Below is a small trained network, with its code and all its weights. Each question gives an input and a target symbol and asks what happens when units are switched off, that is, made to give their printed mean instead of their output.

import numpy as np


def w(rows, s, z=0):
    codes = np.array(rows[::2]) - 128.0
    scale = np.full(codes.shape[1], s)
    scale[-1] = z or s
    return codes * scale


def f(y):
    return np.maximum(y, 0)


def softmax(a):
    e = np.exp(a - a.max(-1, keepdims=True))
    return e / e.sum(-1, keepdims=True)


def log_softmax(a):
    a = a - a.max(-1, keepdims=True)
    return a - np.log(np.exp(a).sum(-1, keepdims=True))


def net(x, mask):
    ids = ['ΛΞΣΦαβγδεζημπτψω'.index(c) for c in x.split()]
    T = len(ids)
    res = E[ids] + P[:T]
    u = 0
    for l in range(2):
        r = res
        for j in range(3):
            rows = slice(3 * j, 3 * j + 3)
            q, k, v = (r @ M[l][rows].T for M in (Q, K, V))
            z = softmax(np.where(np.tri(T) > 0, q @ k.T / 3**0.5, -1e9)) @ v
            o = O[l][rows]
            res = res + np.where(mask[u + j], z, o[:, -1]) @ o[:, :-1]
        u += 3
        y = f(res @ A[l][:, :-1].T + A[l][:, -1])
        res = res + np.where(mask[u : u + 8], y, B[l][:, -1]) @ B[l][:, :-1]
        u += 8
    return log_softmax(res[-1] @ U[:, :-1].T + U[:, -1])


Q, K, V, O, A, B = {}, {}, {}, {}, {}, {}
E = w([
[186,238,69,132,152,48,150],'Λ',
[126,200,133,73,125,51,166],'Ξ',
[146,215,168,86,138,39,159],'Σ',
[187,167,40,80,137,123,94],'Φ',
[197,210,138,42,172,177,115],'α',
[73,182,58,141,194,145,120],'β',
[164,108,130,164,152,153,114],'γ',
[36,222,119,136,123,13,126],'δ',
[129,162,188,53,116,111,123],'ε',
[23,70,154,133,177,98,114],'ζ',
[84,118,154,197,228,72,137],'η',
[7,159,103,208,86,41,120],'μ',
[139,245,175,195,172,140,134],'π',
[146,200,153,134,15,193,38],'τ',
[134,71,254,229,189,112,121],'ψ',
[41,179,181,126,191,241,210],'ω',
],0.017)
P = w([
[199,1,126,143,200,97,103],'0',
[82,115,93,135,117,165,180],'1',
[112,105,132,100,175,84,99],'2',
[27,188,92,115,93,192,159],'3',
[73,117,165,86,158,98,18],'4',
[84,203,163,92,103,193,158],'5',
],0.011)
Q[0] = w([
[68,186,132,94,149,116,149],'L0H1',
[142,153,86,111,110,92,170],'L0H1',
[162,71,111,110,133,36,92],'L0H1',
[110,229,144,141,150,179,175],'L0H2',
[127,148,63,81,122,133,225],'L0H2',
[173,90,156,119,138,71,79],'L0H2',
[162,41,47,190,101,144,198],'L0H3',
[173,100,33,113,181,177,121],'L0H3',
[166,98,67,81,150,23,2],'L0H3',
],0.0093)
K[0] = w([
[101,204,136,23,111,128,119],'L0H1',
[143,125,116,100,99,114,123],'L0H1',
[138,107,83,127,173,27,120],'L0H1',
[13,145,181,94,112,178,77],'L0H2',
[89,113,101,164,127,133,87],'L0H2',
[160,133,2,92,129,71,166],'L0H2',
[156,45,112,100,103,103,194],'L0H3',
[138,110,128,89,72,61,86],'L0H3',
[168,150,32,23,193,106,172],'L0H3',
],0.0085)
V[0] = w([
[234,106,110,133,134,155,129],'L0H1',
[79,137,212,255,89,148,124],'L0H1',
[112,171,119,57,140,10,233],'L0H1',
[100,150,182,71,156,151,92],'L0H2',
[116,198,69,147,216,121,169],'L0H2',
[74,150,181,164,161,129,48],'L0H2',
[193,129,165,96,84,122,94],'L0H3',
[91,187,187,165,114,180,92],'L0H3',
[127,221,154,64,154,134,48],'L0H3',
],0.0076)
O[0] = w([
[145,145,98,131,135,84,126,44],'L0H1',
[145,179,137,66,102,72,130,134],'L0H1',
[194,17,125,203,141,192,30,211],'L0H1',
[86,162,185,84,199,180,105,196],'L0H2',
[150,146,116,191,254,132,91,254],'L0H2',
[114,171,49,215,152,190,134,219],'L0H2',
[105,156,153,85,128,40,202,61],'L0H3',
[85,133,124,188,166,134,211,207],'L0H3',
[108,213,100,90,163,77,69,223],'L0H3',
],0.0062,0.0048)
A[0] = w([
[126,53,95,46,155,121,92,179],'L0N1',
[110,160,123,145,44,127,119,66],'L0N2',
[150,115,75,143,100,36,117,2],'L0N3',
[133,132,153,110,136,108,55,101],'L0N4',
[112,133,253,115,156,137,82,160],'L0N5',
[91,191,81,61,133,130,123,138],'L0N6',
[104,93,173,255,107,87,120,164],'L0N7',
[152,98,210,107,80,120,42,152],'L0N8',
],0.0075,0.0045)
B[0] = w([
[103,125,122,111,108,155,80,186],'L0N1',
[144,105,149,170,137,114,115,158],'L0N2',
[127,167,108,153,75,198,196,143],'L0N3',
[86,136,147,174,196,2,140,189],'L0N4',
[131,200,91,107,165,169,167,255],'L0N5',
[113,72,112,146,154,161,103,244],'L0N6',
[149,146,199,135,158,183,122,228],'L0N7',
[90,139,164,128,121,120,92,179],'L0N8',
],0.0095,0.0069)
Q[1] = w([
[135,114,180,113,157,130,62],'L1H1',
[140,76,121,123,122,103,157],'L1H1',
[130,124,159,83,148,121,88],'L1H1',
[148,156,101,142,164,82,147],'L1H2',
[114,94,211,121,116,23,73],'L1H2',
[123,204,100,137,177,163,106],'L1H2',
[90,142,173,149,131,183,113],'L1H3',
[95,114,190,126,108,1,111],'L1H3',
[132,112,118,143,24,159,221],'L1H3',
],0.0092)
K[1] = w([
[157,125,74,123,162,155,88],'L1H1',
[164,99,115,145,77,115,139],'L1H1',
[128,119,37,146,133,109,158],'L1H1',
[104,127,74,88,117,153,64],'L1H2',
[200,146,1,105,172,141,124],'L1H2',
[113,250,91,142,158,187,113],'L1H2',
[150,193,154,140,122,181,157],'L1H3',
[204,109,48,120,130,99,139],'L1H3',
[162,85,199,120,96,145,156],'L1H3',
],0.0091)
V[1] = w([
[240,128,184,86,100,146,35],'L1H1',
[128,75,133,143,170,36,64],'L1H1',
[94,148,2,151,56,98,51],'L1H1',
[206,216,74,149,86,144,155],'L1H2',
[101,212,168,155,75,131,59],'L1H2',
[87,151,191,252,93,52,92],'L1H2',
[139,73,28,63,180,69,89],'L1H3',
[77,77,223,73,126,88,50],'L1H3',
[68,17,46,140,118,174,131],'L1H3',
],0.0081)
O[1] = w([
[137,196,142,89,136,71,168,49],'L1H1',
[175,171,72,131,134,141,135,137],'L1H1',
[96,201,129,160,76,125,91,1],'L1H1',
[104,92,86,98,92,101,78,102],'L1H2',
[84,96,115,129,91,129,160,196],'L1H2',
[137,156,94,244,113,116,158,134],'L1H2',
[128,176,110,104,87,139,45,39],'L1H3',
[148,214,178,129,76,156,185,51],'L1H3',
[144,128,215,117,63,194,103,72],'L1H3',
],0.011,0.0077)
A[1] = w([
[3,170,189,205,218,27,186,154],'L1N1',
[176,147,161,140,125,87,13,154],'L1N2',
[92,156,254,111,73,174,54,134],'L1N3',
[101,44,12,96,202,73,165,163],'L1N4',
[112,137,127,27,77,56,204,138],'L1N5',
[115,166,134,204,88,107,195,112],'L1N6',
[96,113,159,17,138,192,200,2],'L1N7',
[222,198,29,64,78,52,138,242],'L1N8',
],0.0055,0.0057)
B[1] = w([
[140,99,79,84,97,162,128,241],'L1N1',
[121,50,245,124,57,74,114,170],'L1N2',
[158,169,25,134,118,153,162,156],'L1N3',
[76,113,181,128,43,162,77,251],'L1N4',
[143,171,49,152,140,255,135,134],'L1N5',
[141,101,181,122,98,28,135,161],'L1N6',
[103,198,119,226,119,33,115,166],'L1N7',
[172,163,212,36,149,71,169,171],'L1N8',
],0.0072,0.021)
U = w([
[118,148,174,178,201,1,62,50],'Λ',
[129,178,212,136,163,104,138,125],'Ξ',
[136,163,113,109,231,58,158,140],'Σ',
[122,184,195,103,93,137,98,126],'Φ',
[111,181,109,48,221,114,115,127],'α',
[175,189,135,158,148,196,47,127],'β',
[202,123,124,77,142,146,136,254],'γ',
[117,207,130,203,211,93,120,90],'δ',
[123,199,123,70,180,171,171,190],'ε',
[143,203,183,131,144,213,151,134],'ζ',
[195,157,91,129,241,172,136,151],'η',
[159,141,179,187,126,121,146,136],'μ',
[135,100,22,123,209,53,100,73],'π',
[57,174,155,93,64,105,182,162],'τ',
[167,80,104,51,169,107,217,96],'ψ',
[140,111,202,78,171,166,124,130],'ω',
],0.0067,0.006)

Each question gives the input, a string of symbols that net reads in full, and the target symbol t.
The units are the heads (3 rows each of Q, K, V and O) and the neurons (one row each of A and B). Each row of codes is followed by its name. A weight is (code - 128) times the scale printed after its matrix; where a second scale follows, it is the last column's (O, A, B and U).
mask holds one flag per unit, layer by layer, with each layer's heads first. A switched-off unit (its flag False) gives its mean, the last column of its rows in O or B, instead of its output. The means were averaged over made-up inputs and are rounded, as every weight is.
A unit's drop is (log p(t) with every unit on - log p(t) with that unit switched off) / (log p(t) with every unit on - log p(t) with every unit switched off).
The circuit of an input: a set's keep is (log p(t) with only the set's units on - log p(t) with every unit switched off) / (log p(t) with every unit on - log p(t) with every unit switched off). Starting from the 12 units with the biggest drops (on a tie, the unit counted first), units are removed one at a time, each time the one whose removal leaves the highest keep (on an exact tie, the one counted first), for as long as the keep stays at least 0.8.
circuit, biggest first: the units of the circuit, biggest drop first
most important unit: the unit with the biggest drop
which heads matter: for each layer, one digit per head in row order, 1 if its drop is at least 0.15 and else 0, layers parted by /
input ε μ β Λ, target μ: circuit, biggest first => (L1H2, L0N7, L1H3, L0H1)
input η Λ γ ψ ψ Λ, target ψ: which heads matter => 000 / 101
input η τ ω, target ω: circuit, biggest first => (L1H1, L0H2, L0N5)
input ω γ γ, target ω: circuit, biggest first => (L1H3, L0H3)
input τ δ Ξ τ β Ξ, target τ: circuit, biggest first => (L1H2)
input Λ ω ω Λ, target ω: which heads matter => 000 / 100
input μ α ψ Ξ, target ψ: circuit, biggest first => (L1H1, L0N7, L0H2)
input Φ ω η α Σ τ, target τ: which heads matter => 101 / 010
input Φ τ Λ Ξ, target τ: which heads matter => 010 / 110
input η β ω β, target ω: circuit, biggest first => (L1H1, L0N5, L0H2, L1H2)
input ψ γ ζ μ, target μ: which heads matter => 110 / 010
input ψ ζ ψ Λ, target ψ: circuit, biggest first => (L0N7, L1H1)
input τ ε δ Ξ ε τ, target τ: circuit, biggest first => (L1H2, L0H1)
input Σ ε Λ β τ, target β: circuit, biggest first => (L1N3, L1H1)
input Ξ τ β α π ε, target π: which heads matter => 001 / 001
input β Λ Σ ω ψ π, target ω: circuit, biggest first => (L1H1, L1H3, L0H3)
input α ζ Λ ζ Σ, target Λ: most important unit => L1N2
input Λ μ π δ, target π: circuit, biggest first => (L1H3, L0N5, L1N1, L0N6)
input η Σ τ α, target τ: which heads matter => 010 / 010
input π τ δ π, target τ: most important unit => L1N4
input γ Λ τ γ, target τ: which heads matter => 000 / 010
input Λ δ β ζ, target ζ: which heads matter => 000 / 001
input γ Φ ω, target ω: circuit, biggest first => (L1H1, L0H2, L1H2)
input Λ Φ β Σ, target β: which heads matter => 100 / 001
input Λ β τ, target β: circuit, biggest first => (L1H3, L1H1)
input ω ω τ, target ω: circuit, biggest first => (L1H1, L1H3)
input ψ β β π τ Λ, target τ: most important unit => L1N4
input Λ β μ β π, target π: which heads matter => 000 / 001
input π Λ Σ Φ τ, target Φ: circuit, biggest first => (L1N2, L1H1, L0N8)
input η Λ α μ η Σ, target μ: which heads matter => 110 / 011
